Here is a tiny trained network, its code and every weight. The questions are about switching its units off for an input and a class, where a switched-off unit gives its printed mean instead of its output.

import numpy as np


def w(rows, s, z=0):
    codes = np.array(rows[::2]) - 128.0
    scale = np.full(codes.shape[1], s)
    scale[-1] = z or s
    return codes * scale


def f(y):
    return np.maximum(y, 0)


def log_softmax(a):
    a = a - a.max(-1, keepdims=True)
    return a - np.log(np.exp(a).sum(-1, keepdims=True))


def net(x, mask):
    res = np.array(x, float).reshape(1, 5) / 4 @ E
    y = f(res @ A[0][:, :-1].T + A[0][:, -1])
    res = res + np.where(mask, y, B[0][:, -1]) @ B[0][:, :-1]
    return log_softmax(res[-1] @ U[:, :-1].T + U[:, -1])


A, B = {}, {}
E = w([
[93,211,167,63,144,16,134,121],'x0',
[92,90,123,10,117,149,199,99],'x1',
[149,57,30,85,93,75,88,39],'x2',
[237,117,37,136,121,57,179,254],'x3',
[125,136,85,217,243,103,234,105],'x4',
],0.0096)
A[0] = w([
[100,119,140,146,74,147,59,118,116],'N0',
[142,108,160,197,88,137,8,118,142],'N1',
[130,73,95,177,192,108,174,130,151],'N2',
[94,91,131,33,80,107,137,119,225],'N3',
[101,105,125,144,125,182,206,123,129],'N4',
[70,153,116,118,116,154,162,103,102],'N5',
[97,155,147,130,143,212,132,75,159],'N6',
[121,138,65,71,108,107,168,119,154],'N7',
[151,122,111,178,206,91,150,130,158],'N8',
[39,196,188,131,150,83,136,152,146],'N9',
[137,104,62,101,166,97,127,122,183],'N10',
[108,134,187,192,172,134,70,107,177],'N11',
[145,69,81,97,107,188,95,104,253],'N12',
[138,80,90,60,53,53,100,77,131],'N13',
[95,177,146,170,175,177,127,128,57],'N14',
[108,110,166,81,107,149,167,175,223],'N15',
[141,134,69,167,170,109,198,121,147],'N16',
[122,161,140,224,199,180,104,128,194],'N17',
[241,156,100,138,97,83,176,196,190],'N18',
],0.013,0.0054)
B[0] = w([
[91,46,120,166,100,144,38,150,199],'N0',
[115,77,56,143,56,134,66,133,228],'N1',
[126,128,161,225,110,208,148,124,222],'N2',
[122,74,157,41,195,144,141,122,237],'N3',
[103,138,136,148,115,170,193,131,191],'N4',
[107,134,147,86,133,127,148,134,172],'N5',
[93,119,154,80,61,64,182,149,222],'N6',
[155,230,119,104,214,195,143,90,193],'N7',
[201,187,130,231,126,199,80,92,221],'N8',
[56,187,252,126,132,44,44,115,233],'N9',
[141,142,116,145,155,151,150,74,196],'N10',
[149,131,117,118,2,80,119,101,225],'N11',
[120,59,84,106,122,185,179,146,228],'N12',
[212,135,86,23,160,198,86,47,250],'N13',
[151,178,147,100,69,113,165,116,196],'N14',
[71,130,131,105,177,113,162,184,195],'N15',
[152,126,180,201,164,161,135,112,227],'N16',
[160,168,71,153,79,95,172,79,250],'N17',
[200,159,80,163,194,77,135,188,252],'N18',
],0.0099,0.015)
U = w([
[178,148,72,137,161,44,150,218,115],'0',
[165,137,134,226,148,179,149,107,152],'1',
[127,5,69,141,68,145,62,129,254],'2',
[182,111,98,44,184,188,133,66,138],'3',
[136,171,165,120,75,71,111,79,38],'4',
[89,66,140,96,119,160,227,148,25],'5',
[78,117,221,77,166,103,71,141,94],'6',
],0.011,0.0022)

Each question gives the input, the list of numbers given to net, and the class t.
The units are the neurons (one row each of A and B). Each row of codes is followed by its name. A weight is (code - 128) times the scale printed after its matrix; where a second scale follows, it is the last column's (A, B and U).
mask holds one flag per neuron, in row order. A switched-off neuron (its flag False) gives its mean, the last column of its row in B, instead of its output. The means were averaged over made-up inputs and are rounded, as every weight is.
A unit's drop is (log p(t) with every unit on - log p(t) with that unit switched off) / (log p(t) with every unit on - log p(t) with every unit switched off).
The circuit of an input: a set's keep is (log p(t) with only the set's units on - log p(t) with every unit switched off) / (log p(t) with every unit on - log p(t) with every unit switched off). Starting from the 12 units with the biggest drops (on a tie, the unit counted first), units are removed one at a time, each time the one whose removal leaves the highest keep (on an exact tie, the one counted first), for as long as the keep stays at least 0.8.
units of the circuit, in order: the units of the circuit, biggest drop first
top k neurons: the k neurons with the biggest drops, biggest first
drop of u: that unit's drop, to one decimal
input [-6,-8,-4,-1,1], class 2: units of the circuit, in order : N1
input [-6,-2,-8,5,-8], class 0: top 2 neurons : N18; N15
input [-4,-6,-7,-5,-7], class 2: top 2 neurons : N1; N0
input [-6,6,5,-2,6], class 1: top 2 neurons : N2; N16
input [4,-8,-3,7,2], class 1: top 2 neurons : N8; N16
input [7,-2,4,-3,-2], class 3: top 3 neurons : N13; N6; N15
input [1,-7,-6,-6,-6], class 4: top 3 neurons : N9; N14; N12
input [5,8,-3,8,3], class 1: top 2 neurons : N16; N7
input [5,-8,6,1,1], class 1: top 2 neurons : N3; N8
input [-3,0,7,-8,5], class 2: drop of N15 : 0.1
input [-2,-1,6,1,-5], class 3: drop of N13 : 4.0
input [8,4,-5,0,-2], class 6: drop of N8 : 0.0
input [-5,6,-3,7,1], class 1: drop of N2 : 0.2
input [7,-5,-6,5,-8], class 0: units of the circuit, in order : N18
